Here is a tiny trained network, its code and every weight. The questions are about switching its units off for an input and a class, where a switched-off unit gives its printed mean instead of its output.

import numpy as np


def w(rows, s, z=0):
    codes = np.array(rows[::2]) - 128.0
    scale = np.full(codes.shape[1], s)
    scale[-1] = z or s
    return codes * scale


def f(y):
    return np.maximum(y, 0)


def log_softmax(a):
    a = a - a.max(-1, keepdims=True)
    return a - np.log(np.exp(a).sum(-1, keepdims=True))


def net(x, mask):
    res = np.array(x, float).reshape(1, 5) / 4 @ E
    y = f(res @ A[0][:, :-1].T + A[0][:, -1])
    res = res + np.where(mask, y, B[0][:, -1]) @ B[0][:, :-1]
    return log_softmax(res[-1] @ U[:, :-1].T + U[:, -1])


A, B = {}, {}
E = w([
[28,84,93],'x0',
[172,105,57],'x1',
[244,84,202],'x2',
[123,155,182],'x3',
[120,37,171],'x4',
],0.011)
A[0] = w([
[124,34,184,118],'n1',
[156,115,68,151],'n2',
[218,106,47,209],'n3',
[104,139,147,70],'n4',
[207,249,146,120],'n5',
[115,167,109,253],'n6',
[130,139,135,216],'n7',
],0.016,0.007)
B[0] = w([
[218,69,196,199],'n1',
[170,6,78,181],'n2',
[93,110,31,235],'n3',
[135,154,91,141],'n4',
[107,202,254,251],'n5',
[57,30,24,217],'n6',
[95,84,71,172],'n7',
],0.0088,0.014)
U = w([
[53,190,171,24],'0',
[81,37,89,255],'1',
[124,18,255,86],'2',
],0.0084,0.0037)

Each question gives the input, the list of numbers given to net, and the class t.
The units are the neurons (one row each of A and B). Each row of codes is followed by its name. A weight is (code - 128) times the scale printed after its matrix; where a second scale follows, it is the last column's (A, B and U).
mask holds one flag per neuron, in row order. A switched-off neuron (its flag False) gives its mean, the last column of its row in B, instead of its output. The means were averaged over made-up inputs and are rounded, as every weight is.
A unit's drop is (log p(t) with every unit on - log p(t) with that unit switched off) / (log p(t) with every unit on - log p(t) with every unit switched off).
The circuit of an input: a set's keep is (log p(t) with only the set's units on - log p(t) with every unit switched off) / (log p(t) with every unit on - log p(t) with every unit switched off). Starting from all 7 units, units are removed one at a time, each time the one whose removal leaves the highest keep (on an exact tie, the one counted first), for as long as the keep stays at least 0.8.
circuit, biggest first: the units of the circuit, biggest drop first
unit that matters most: the unit with the biggest drop
top k neurons: the k neurons with the biggest drops, biggest first
drop of u: that unit's drop, to one decimal
input [-7,-1,1,1,-3], class 0: top 2 neurons -> n5, n1
input [-5,-1,6,-3,-6], class 0: circuit, biggest first -> n5, n1
input [-7,-8,8,-2,-8], class 0: top 2 neurons -> n5, n1
input [2,-8,6,2,-8], class 0: top neuron -> n1
input [7,-7,-3,4,5], class 2: top 2 neurons -> n1, n3
input [-1,-8,0,4,-2], class 0: circuit, biggest first -> n1, n2
input [-7,0,8,-3,-4], class 0: top 2 neurons -> n5, n3
input [-6,4,5,-5,6], class 1: top 3 neurons -> n3, n5, n2
input [7,-7,0,0,4], class 2: top 3 neurons -> n1, n3, n6
input [7,1,3,-7,4], class 2: top 2 neurons -> n1, n6
input [-2,0,6,6,-7], class 0: top 3 neurons -> n5, n1, n2
input [-4,-2,3,-5,-7], class 0: top 2 neurons -> n5, n1
input [6,2,6,-6,6], class 2: top 2 neurons -> n1, n6
input [-5,3,-4,7,-4], class 0: unit that matters most -> n5
input [-5,-6,6,-1,-7], class 0: top 3 neurons -> n5, n1, n2
input [4,1,-5,3,8], class 2: drop of n6 -> 0.3
input [-4,-2,4,4,-8], class 0: drop of n5 -> 0.3
input [-3,2,-2,1,-7], class 0: drop of n1 -> 0.2
